[ 138 -167 -141  -44  225   65 -137  205   -5  183  172  -29  -64  125
  114   14  -37  154  -86 -181   46   27 -290  169   72 -122   34   19
 -111   20  133  233  121  129]
Fet
[  51 -401  -59  -81  -25 -194  239   46 -245  498  -53  379   44  -54
  -11   68 -130  139  -66 -201 -253  372  -54   79  -26   30 -148   75
 -208  393  -78   11   93 -227]
lin
[  38 -162 -459  -73  -16  176  239  -22 -147 -163  -27  399   34 -161
   87  -75   35  174  239   46 -177  117 -249 -114   18 -104  131  479
 -241  137  117  368 -172  138]
sibed
[  82 -101  -43  -33  230  -53 -132  142  -61  238   64  -78   40   70
   79   56  -29  146  -40  -82   69   34 -190  117  136 -140   33   24
 -116   80  149  148  100  238]
Fet
[  42   70 -183  141 -194  -12   32 -171   78  470 -100 -105   60 -371
   18  196 -365   95  -70 -241 -115  143  -97  -94   94  -39   24  120
 -392   75   69 -139  130  -49]
lin
[  10  153 -261  216 -401  177  -38 -267  113  355 -173 -129  -14 -371
   23   17 -441    5 -128 -196 -109   74 -132 -182 -110   83   -7  101
 -326    3  -34 -278  199 -277]
kofut
[  60  -33  271   62 -136 -148   36  114  145  258  -35  218 -296 -193
 -253   16   29  -92   74   96 -314  103  526 -206  -48  102  -22  149
  -86 -175   90 -150 -257   59]
boguk
[ 112 -152 -153  -36  197   52 -152  133  -39  162  146  -42   18  113
   86   23  -52  152    2 -101   28   16 -210  122   68 -125   63  -62
 -105   78  125  196   72  189]
boguk
[-108 -103  225 -257 -357  188    8  -60 -105  387  167 -381 -286  286
  271   54   91  312 -371 -279 -362  209  343 -154 -105 -406 -167  238
 -399  136  287  -15  334 -131]
sibed
[ -61 -391 -329    5 -486  198    0  -20   23   16    9 -164   90  433
 -137  -55 -144  416   25   37   70  461 -119  116 -113  -39  -66  268
 -232  202 -310  -67  417 -204]
sapon
[  57 -343  -34 -154  194   99   35  236   36  -23   34  -64  -61  402
  128  -16  441  261 -352 -329  155   38  272  139   43 -239 -426 -225
 -110  -72 -213   90  414 -163]
gep
[  13    2   49 -262 -293  248  240 -216 -467   97  -76   94 -256  109
  167  -66  127  376   -7 -230 -390  154  -28   77 -211  277 -386  256
 -209  231   68  137  -39 -117]
zetab
[ -31   75 -177  -84   88  139   12  -74 -146 -246  234  382 -259  -91
  262  -85  156  -30   94 -211   95 -133  -80 -356   56  -48  240   43
  -31 -105  140  271  -57  134]
Sif
[ 139 -114 -142 -166  168   47 -108  130    8  152   57 -127  -50  172
   79   25    7  164  -12  -84   68    4 -105  190   29 -192  -24 -118
  -94   75  152  224   39  127]
Fet
[  92  248 -287  127 -247  -11   31 -362  133  234 -120   -3 -116 -407
   90   77 -247 -135 -100 -277 -189    8   56 -191 -113   45 -191  113
 -190   -7  106 -225    2 -117]
Fet
[ -96   70 -265  -16   36  248  135  -74  -25 -416  209  486 -161  -82
  159  -87  125 -106   38   14  -54   48  -18 -105  187 -128  428  254
  -60  -61   27  227   56  178]
Sif
[ -66 -119  213   64 -284 -186  280   25    5  -86   78 -109 -234 -218
  -90  168  -25 -231  -26  159 -324  280  315   17 -111 -103   61  281
   29  -54  -93 -224 -128 -159]
lin
[ 227  135 -237  239   62 -201  110  -49  137  213 -137  -30   68 -316
   39    0 -235 -108 -308 -268  -53   20 -132 -343   41  -47  -25   49
 -248  131   71 -111   58  -63]
lar
[  17 -335 -179 -105 -216  -87  139   12  137  382 -611  -10 -409  -71
   -6   93 -206   23  218  257 -140  154  405  128  -98  246 -160  132
 -110 -120   40  -24 -206  -90]
lar
[ 194 -108 -110 -109  200  -62 -142  101 -138  253   85  -74  -57   72
  151   26   -9  134   -6  -74   40  -26 -224  181   51  -75   11  -48
 -133  129  191  160   37  235]
gavu
[ -45 -170 -186 -227  113 -198   69  -28 -397 -140  165  398  128 -171
  -50 -122  242  147  299    6   51 -180   -3  -45  212  139  406   76
    7  110  -71  241 -208  387]
Gen
[-179  -54  160 -130  -27  -72  201 -171 -147  -91  294  336   37 -205
  260   44  192 -135  229  229  -75  -76  192 -174  171  -66  330  291
   -9  131  199  -21 -252  287]
kofut
[ -12 -117  222   17 -203 -214  172  -12  144  489 -184 -193 -108 -203
 -386   27 -287  -17  -63   25 -105  106  397  -82  140  303  229  149
  -89  140  -74 -139 -198  142]
kofut
[  21  -45 -362 -115  323 -131  105  -42 -170 -182   90  263   73   34
 -116  -60  150   68  181  201  129    5   91 -125  176  136  427 -171
  168  -37  -18  255 -171  530]
Sif
[ -52 -108  309   60 -322 -166  339   57   20   30  -30  156 -442 -168
 -104  157 -146 -195  -33   34 -265  381  320 -241  -19 -137   96  469
 -137   64   45  -64  -46  -82]
sapon
[ 132  104 -136 -142   23 -118  102   -2    0   44  134  528  -96    3
  292 -204   68   69  135   -9 -108    5   68 -236  166  108  386  160
 -178    3  354  207 -215  462]
lar
[ 128  485 -128  355  -85   -8   10 -217  340  227   44 -130 -116 -180
   40   50 -392   -2 -429 -512 -143   -4 -277 -255  114   28  -99  123
 -289   -6  231  -11  161   25]
lin
[ -76 -304  118   82   73  329  341   14 -233  427  258  260   -4 -281
  -29  178   74  -28 -244   34 -275  397  -41   23 -160 -174  -79  428
 -251    2 -125 -208  242 -130]
kofut
[ 162 -118 -545 -118  104   12  228 -152 -174  194   76  721 -190 -338
  327  -90  174    1  230    4  -41 -203  -99  -44  -15  178  324   39
 -281   38  207   77 -210  308]
Sif
[ 193 -108 -172  -57  210   40 -142  174  -51  170   89   43  -61   91
   78    5  -21  161  -60 -145   36   19 -246   47   46  -93   48  -37
 -178  130  186  196   66  142]
Sif
[ 106    0 -425 -119 -121  103  -24  -67   73 -216  280  365 -285  223
  206 -240  197  156  441   41 -156 -133 -109 -246  108   91  261   46
 -230 -138  320  361 -254  250]
boguk
[-242 -127  -84  -12 -718  368  275 -316   76   68 -259 -142 -286 -227
  217   74 -189  -13 -131  153 -204  142  118  -26 -242 -242 -220  899
 -340  163  -20 -198  179 -448]
kofut
[-259 -186  -28 -322 -302 -151  -53 -165 -256 -283 -119 -233  167  379
 -122  169  178  121  194  243  -39   53  342  -97 -139 -267 -332  102
    4  107 -171 -148  324 -322]
gep
[ 168 -133  -97  -82  179   36 -129  157  -53  171  157  -70   -8  115
  123   17  -14  201  -39 -141   90   42 -244   93   98 -120   27   -2
 -155   74  159  205   98  181]
zetab
[ 153  -70  -97  -52  177   43 -129  123  -13   30  100  -37  -16   95
   60   65   21  145  -38 -138  110   68 -190   98  102 -178   -3  -50
 -117   71  111  153  122  200]
sapon
[-109  -25  -17  -47  190 -104  223   44  -98 -295  304  429 -231   22
  131  -71  178 -159  398  -38   35  -45  -59 -147  178  -31  393  -81
  -42 -175  160  320 -233  392]
kofut
[  88 -152 -146  -50  235   28 -118  179  -88  151   40    4   40  137
   69   27  -43  214  -27 -117   51   44 -219  127   79 -131   27  -72
 -140  119  116  208  115  155]
Fet
[ 153  -63  -68  -75  223   46 -180  135  -34  178   34  -85  -35  125
   50   -8  -37  127  -68 -106   23   -4  -75   14   95 -126   43 -126
 -119  124  166  171   64  225]
boguk
[ -85 -285  118   79 -341  -12  188   41   36   77 -249 -173 -293 -245
 -212  286 -178  -58  195  308 -351  306  345 -108   28  -56   60  426
 -188   91   95 -162 -216 -131]
sibed
[  39 -380 -345 -157 -193   70  208  178 -128  131  -87  221 -221  402
  -40 -107  -40  409  -11 -132   -6  170  -15   64 -209 -113   -2 -161
 -363  137 -110  234  246 -273]
lar
[-116 -259   81 -167 -236 -131  125  -54  -10  340 -470  139  -93 -297
 -296   63 -155 -147  368  296 -156  196  481   52  -57  222   40  181
  -21   40 -170 -207 -287  -71]
lin
[ 279  353   62  252 -166  -44    8 -204  169  446  403 -357   -9 -329
  -81  191 -288  -30 -433 -386 -235   29 -205  -87 -107  -99 -237  287
 -219   96  111 -172  126 -111]
Fet
[ -84  -99 -226   33  106   28  118  -13 -231   40  185  343   95 -228
  261 -106  185   14   80   13  -81   26 -196   23   81 -184  355  129
 -140  -50   56   79   36  248]
sibed
[  12  399  117    9  -14   43    0 -222  100   28  599  220 -180   44
   67 -135  134 -193  318 -270 -206   -2 -196 -318  124  -52   84  432
 -235 -229  283  247  -92  434]
gep
[  22  152 -265  -91    1   17  -41  -78   25 -439  232  394   48  -59
  -69  -81  258  108  407  141 -125 -108   50 -140  140   33  226   65
  -36 -167  160  184 -333  324]
lin
[ 159 -111 -130  -35  291  -20 -209  205  -42  134  148   41   15   83
  108  -10  -12   90  -67 -150   79   23 -261   85   85 -165   61  -81
 -110   16  165  168  129  225]
Gen
[ -29 -173   31  -40 -206 -159  352  -72  -45  101 -189 -157 -234 -187
 -262  224  -68  -57   95  233 -230  321  404  149  -48  -63   33  131
  -24   87    2  -93 -272   79]
gavu
[ 105 -147  194  109 -252 -163  267  134  269  -26  141 -101 -281 -247
 -302  313  -97  -21  -45  -44 -359   98  266  -45  -29  -29 -107  493
 -167    4  108  -28 -306 -117]
sapon
[ -88  271  -39  -72  199  210  233 -211  -98 -252  355  348 -112  276
  316  -85  221  152   20 -135  -32  -21   13 -359  186  -73  117   14
  -58    2  255  466   -3  383]
sibed
[ 140  211   30  219 -266 -298   -7 -100  174  414 -140 -107   52 -339
 -107   63 -301   64 -377 -235  -61   51   75 -255  164    3   25  -62
 -143  146   94 -216   52 -218]
gavu
[ 129 -140 -112  -48  202   49 -107  145   -3  195  144   -1  -12   43
  158   29  -57   60  -70  -84   56   31 -263  111  106 -122  113   66
 -137   51  178  138   99  187]
Gen
[ 134 -145  -69 -101  245   52 -143  176   27  184  160   -2   -5  146
  117   21  -11  136  -53 -115  107  -69 -216   73   63 -136   20   63
 -137   64  179  211   65  140]
lar
[  95 -680 -456 -174 -181 -327  369  310 -304   70 -186   91  292   49
  212   54  162  588  -23   83 -175  234  -15   76   89   39  -24  359
 -395   85 -158  120  202 -169]
zetab
[  25 -144 -200   82  219  119   74  147  172   37  418  442   -1 -185
  200 -111  222   98  -65  -92  280  -52 -115 -144  318 -114  517  204
  -87 -303    5  243   43  401]
sapon
[-208   40 -114  -53    8  -18   90 -253 -199  -74  -78  258   44   24
 -140  -17  -31   86  149  153  156    9  176 -143  175   54  273  -48
   52  157 -199  129  114  234]
sapon
[ 167 -168 -156  -85  138   39 -147  142  -93  166  114  -28    8  -23
   43   -1   12  137   24  -86   67   41 -309  163   35 -171   90  -32
 -109   98   76  157   41  115]
sapon
[  85   90 -104  126 -100 -133  -29 -235   46  489   42   16  -49 -252
 -166   63 -382 -120 -174 -547 -222   97 -227 -172   18  227  -62  111
 -254  183   60 -214  102  -61]
lin
[ 146  214   36  213  -78   66   91  -53  222  535  124 -363 -225 -184
  196  235 -362  149 -377 -519 -112  108 -177 -183   60 -173 -173  147
 -352  -71  280  168  160  -23]
gep
[ 277  139 -304  231 -107 -249  104 -144   54  472   47 -143  -64 -361
   19   51 -302  -34 -288 -252 -109   95 -267   20   66  -47  118 -102
 -226  108   79  -86   95  -27]
gavu
[ 304  -35   27 -158  -81 -339   88   18 -230  349 -297 -192 -333   88
 -235  -31   71  185 -111  -12 -165  128  181  -21 -103  -83 -479 -159
  -78  238  -20  205  -35 -213]
gavu
[  33 -386   76  -99 -333 -275  111   52  140  295   11  126 -379  -76
 -349   61  -96 -126  441  117 -331  200  415  286 -205  224   33   22
    7   74   74 -174 -554   -1]
Fet
[ 141 -114  -19 -106  166   30 -141  138  -66  212  151  -98  -73   92
  180   35   13  164  -56  -72   46    3 -128   79   65 -147   16  -48
 -152   46  227  146   72  230]
kofut
[ 168  142 -343  -90  370 -120  268  -30 -159  -60  285  417  -42 -113
  151 -118  180  -90   56 -131   42 -115 -202 -195  153   10  395   44
 -141 -141  113  298  -19  532]
Fet
[-120   60  223   97 -140 -190   85  106  167  194 -148 -107  -75 -242
 -127  108 -134  -72  -74  107 -181  260  296  173  172 -213  196  341
  -64 -160   83  -64  -34  234]
Fet
[-160 -178 -229 -187   94 -112   72  -95  -47 -102  158  383   28  142
  155  -99   84   87  302   -9    8  -91  -76 -235  330  116  359  247
  -87   85  248  307 -159  358]
zetab
[ -50  -37   86    5 -244  260 -170 -119  129  314  317  173   43  404
  -31  -93   97  372  -32 -154 -102   50  167  -74  -13   52 -189  258
 -404  171   68 -142  306   93]
sibed
[ -17 -200  222    6 -175 -247  253   80  121  464  -89 -228 -226 -232
 -344  327 -243 -147   24  108 -203  384  391  186  -35 -158   89  242
 -162  -81  -35 -174  -23  119]
sapon
[ 110  -69   21  -53 -443  -57  198 -114  339  360  -56 -352 -355 -286
 -131  248 -113 -136   51  172 -249  101  401  178 -205  -29 -150  532
 -215 -126  136 -246 -250  -16]
Sif
[-267  -91   66    2 -444  252  115 -116  100  -88  295  -66 -132  493
  229   31   60  292 -195 -287  -52  364 -107 -107   59 -241 -229  571
 -288  -39   97   55  458 -187]
gavu
[-102 -100  174 -273 -106 -165  238   74 -317 -124  114 -285   51  451
  293   88  509  267  -85  -68  -30  250  269 -144  -26 -433 -311   -4
 -236 -195    5  -14  424   11]
boguk
[  66 -128 -141  -23  200   56 -113  132  -15   87   77  -48   24  138
   79   23  -45  177  -18  -55   48   45  -97   99  109 -107   68 -112
 -162   48  113  152  122  254]
kofut
[ 236  424 -123  221 -197   29  -79 -259  241  197  -39 -269  -94 -113
  162  148 -296   81 -258 -237  -85   97 -104 -179 -134   35 -455   85
  -57  -95  240  -71   69  -41]
gep
[  91  -95 -130   -2  159  164 -126  118  -26   75  139  -51  -66  117
   99   34  -41  130  -42 -153   95   32 -217  113   31 -174   47  -87
 -117   32  106  165  124  160]
boguk
[ 277 -140  103  -29 -290 -448  -23   47   94  380   97  -28 -318  -29
 -438    9  -62   13  207   96 -240  115  303 -144 -131  310  -62   35
   57  -30  109 -111 -393   47]
sibed
[-147   49  -92   66  129 -170  181  -92   67  -15  363  360 -137  161
  -50 -145   54  -98  191 -134  -55 -125  -18 -275  178   89  352   65
 -137  -57   74  234  -55  321]
Fet
[ 155 -148 -160  -93  185  -42 -150  110  -71  181   49  -62    4   66
   12   74  -65  155   17  -24   50  -11 -232  148   71 -116   67  -74
 -106  160  129  169   62  166]
sapon
[   6 -200  -13   57 -154 -115  197  107 -145  -24 -124  121 -437 -356
 -340   53 -248 -208  260  216 -216  246  207   66 -138 -113  274   82
   47   76 -151  170 -322  -37]
Gen
[-152   29  -15  -87  209  308  161  -27 -106 -150  326  349 -123 -147
  291  -86  205 -101  138   99   69   21   99 -187   91 -171  412  151
  -17 -296   49  258  -47  406]
kofut
[  14 -118   19   32 -347  471   -3 -135  155 -128  380 -290 -525  252
   75  -42  178   57 -290 -345 -189  160   80 -248   35 -156 -191  452
 -322  179   12   -3  232 -269]
Sif
